Here is a tiny trained network, its code and every weight. The questions are about switching its units off for an input and a class, where a switched-off unit gives its printed mean instead of its output.

import numpy as np


def w(rows, s, z=0):
    codes = np.array(rows[::2]) - 128.0
    scale = np.full(codes.shape[1], s)
    scale[-1] = z or s
    return codes * scale


def norm(h):
    return h / np.sqrt((h * h).mean(-1, keepdims=True) + 1e-5)


def f(y):
    return y / 2 * (1 + np.tanh(0.7978845608 * (y + 0.044715 * y**3)))


def log_softmax(a):
    a = a - a.max(-1, keepdims=True)
    return a - np.log(np.exp(a).sum(-1, keepdims=True))


def net(x, mask):
    res = np.array(x, float).reshape(1, 8) / 4 @ E
    u = 0
    for l in range(2):
        y = f(norm(res) @ A[l][:, :-1].T + A[l][:, -1])
        res = res + np.where(mask[u : u + 13], y, B[l][:, -1]) @ B[l][:, :-1]
        u += 13
    return log_softmax(norm(res)[-1] @ U[:, :-1].T + U[:, -1])


A, B = {}, {}
E = w([
[128,128,127],'x0',
[114,73,146],'x1',
[129,129,130],'x2',
[103,175,252],'x3',
[131,131,125],'x4',
[126,124,128],'x5',
[127,127,128],'x6',
[205,126,126],'x7',
],0.0045)
A[0] = w([
[34,135,118,84],'L0N0',
[61,146,128,114],'L0N1',
[144,173,99,144],'L0N2',
[118,91,178,104],'L0N3',
[74,17,159,1],'L0N4',
[146,157,195,126],'L0N5',
[77,22,147,19],'L0N6',
[1,87,120,54],'L0N7',
[86,103,88,41],'L0N8',
[126,104,88,87],'L0N9',
[131,92,100,154],'L0N10',
[42,120,112,71],'L0N11',
[172,121,128,28],'L0N12',
],0.0089,0.0034)
B[0] = w([
[252,157,155,185],'L0N0',
[182,131,110,174],'L0N1',
[69,166,169,180],'L0N2',
[56,150,99,151],'L0N3',
[1,209,155,145],'L0N4',
[93,70,79,250],'L0N5',
[18,195,182,146],'L0N6',
[224,183,235,228],'L0N7',
[132,71,105,123],'L0N8',
[86,113,126,148],'L0N9',
[78,88,141,191],'L0N10',
[222,127,163,162],'L0N11',
[211,52,206,89],'L0N12',
],0.0063,0.002)
A[1] = w([
[151,160,197,43],'L1N0',
[130,171,208,59],'L1N1',
[110,119,144,43],'L1N2',
[113,125,76,19],'L1N3',
[225,73,148,104],'L1N4',
[93,139,252,77],'L1N5',
[71,102,188,98],'L1N6',
[217,70,146,120],'L1N7',
[108,151,202,101],'L1N8',
[96,110,83,23],'L1N9',
[68,140,146,3],'L1N10',
[100,150,255,73],'L1N11',
[89,90,74,12],'L1N12',
],0.0068,0.0042)
B[1] = w([
[201,27,118,144],'L1N0',
[147,46,73,182],'L1N1',
[222,126,13,73],'L1N2',
[111,155,19,85],'L1N3',
[244,105,237,155],'L1N4',
[166,94,46,239],'L1N5',
[199,199,64,148],'L1N6',
[219,100,239,162],'L1N7',
[138,96,76,186],'L1N8',
[213,99,11,91],'L1N9',
[254,132,89,79],'L1N10',
[160,80,34,251],'L1N11',
[232,40,57,110],'L1N12',
],0.0056,0.0022)
U = w([
[107,37,1,102],'0',
[208,106,239,83],'1',
[88,151,154,216],'2',
[72,140,151,162],'3',
[20,211,157,2],'4',
],0.0068,0.0026)

Each question gives the input, the list of numbers given to net, and the class t.
The units are the neurons (one row each of A and B). Each row of codes is followed by its name. A weight is (code - 128) times the scale printed after its matrix; where a second scale follows, it is the last column's (A, B and U).
mask holds one flag per neuron, layer by layer. A switched-off neuron (its flag False) gives its mean, the last column of its row in B, instead of its output. The means were averaged over made-up inputs and are rounded, as every weight is.
A unit's drop is (log p(t) with every unit on - log p(t) with that unit switched off) / (log p(t) with every unit on - log p(t) with every unit switched off).
The circuit of an input: a set's keep is (log p(t) with only the set's units on - log p(t) with every unit switched off) / (log p(t) with every unit on - log p(t) with every unit switched off). Starting from the 12 units with the biggest drops (on a tie, the unit counted first), units are removed one at a time, each time the one whose removal leaves the highest keep (on an exact tie, the one counted first), for as long as the keep stays at least 0.8.
units of the circuit, in order: the units of the circuit, biggest drop first
top k neurons: the k neurons with the biggest drops, biggest first
top k neurons in layer l: the k neurons of layer l with the biggest drops, biggest first
drop of u: that unit's drop, to one decimal
input [-1,-8,-5,-5,1,-2,-5,-1], class 4: units of the circuit, in order	[L0N2 L1N11 L1N5]
input [-5,7,-7,-2,6,0,4,-7], class 1: units of the circuit, in order	[L0N7]
input [2,-8,8,-5,3,6,3,-8], class 1: top 2 neurons	[L0N0 L0N11]
input [3,-1,5,7,1,4,-2,7], class 0: top 3 neurons	[L0N0 L0N11 L0N7]
input [6,-8,-6,8,-8,4,-5,-2], class 0: top 3 neurons in layer 1	[L1N11 L1N5 L1N1]
input [8,8,7,2,6,5,2,7], class 4: top 4 neurons	[L0N7 L0N0 L0N3 L0N11]
input [0,-7,-4,-5,-8,6,3,2], class 4: top 2 neurons in layer 0	[L0N2 L0N5]
input [-5,7,0,-2,0,0,6,-8], class 1: top 2 neurons in layer 0	[L0N7 L0N0]
input [5,0,7,-6,7,1,0,7], class 1: top 2 neurons in layer 0	[L0N5 L0N12]
input [0,2,4,8,-7,8,7,-5], class 0: top 2 neurons	[L1N11 L1N5]
input [8,7,2,-3,-1,0,-4,4], class 4: top 3 neurons in layer 0	[L0N6 L0N4 L0N5]
input [-1,8,-2,-5,4,0,1,-1], class 4: top 2 neurons	[L0N6 L0N4]
input [6,4,6,8,0,-4,-3,8], class 0: top 3 neurons in layer 0	[L0N0 L0N3 L0N11]
input [-3,-6,7,1,4,1,-1,4], class 4: drop of L0N0	0.3
input [-3,8,-5,8,-3,4,7,4], class 0: drop of L1N11	0.2
input [-2,1,-3,7,0,6,5,0], class 0: drop of L0N5	0.0
input [1,8,-4,3,3,1,-4,6], class 4: top neuron	[L0N7]
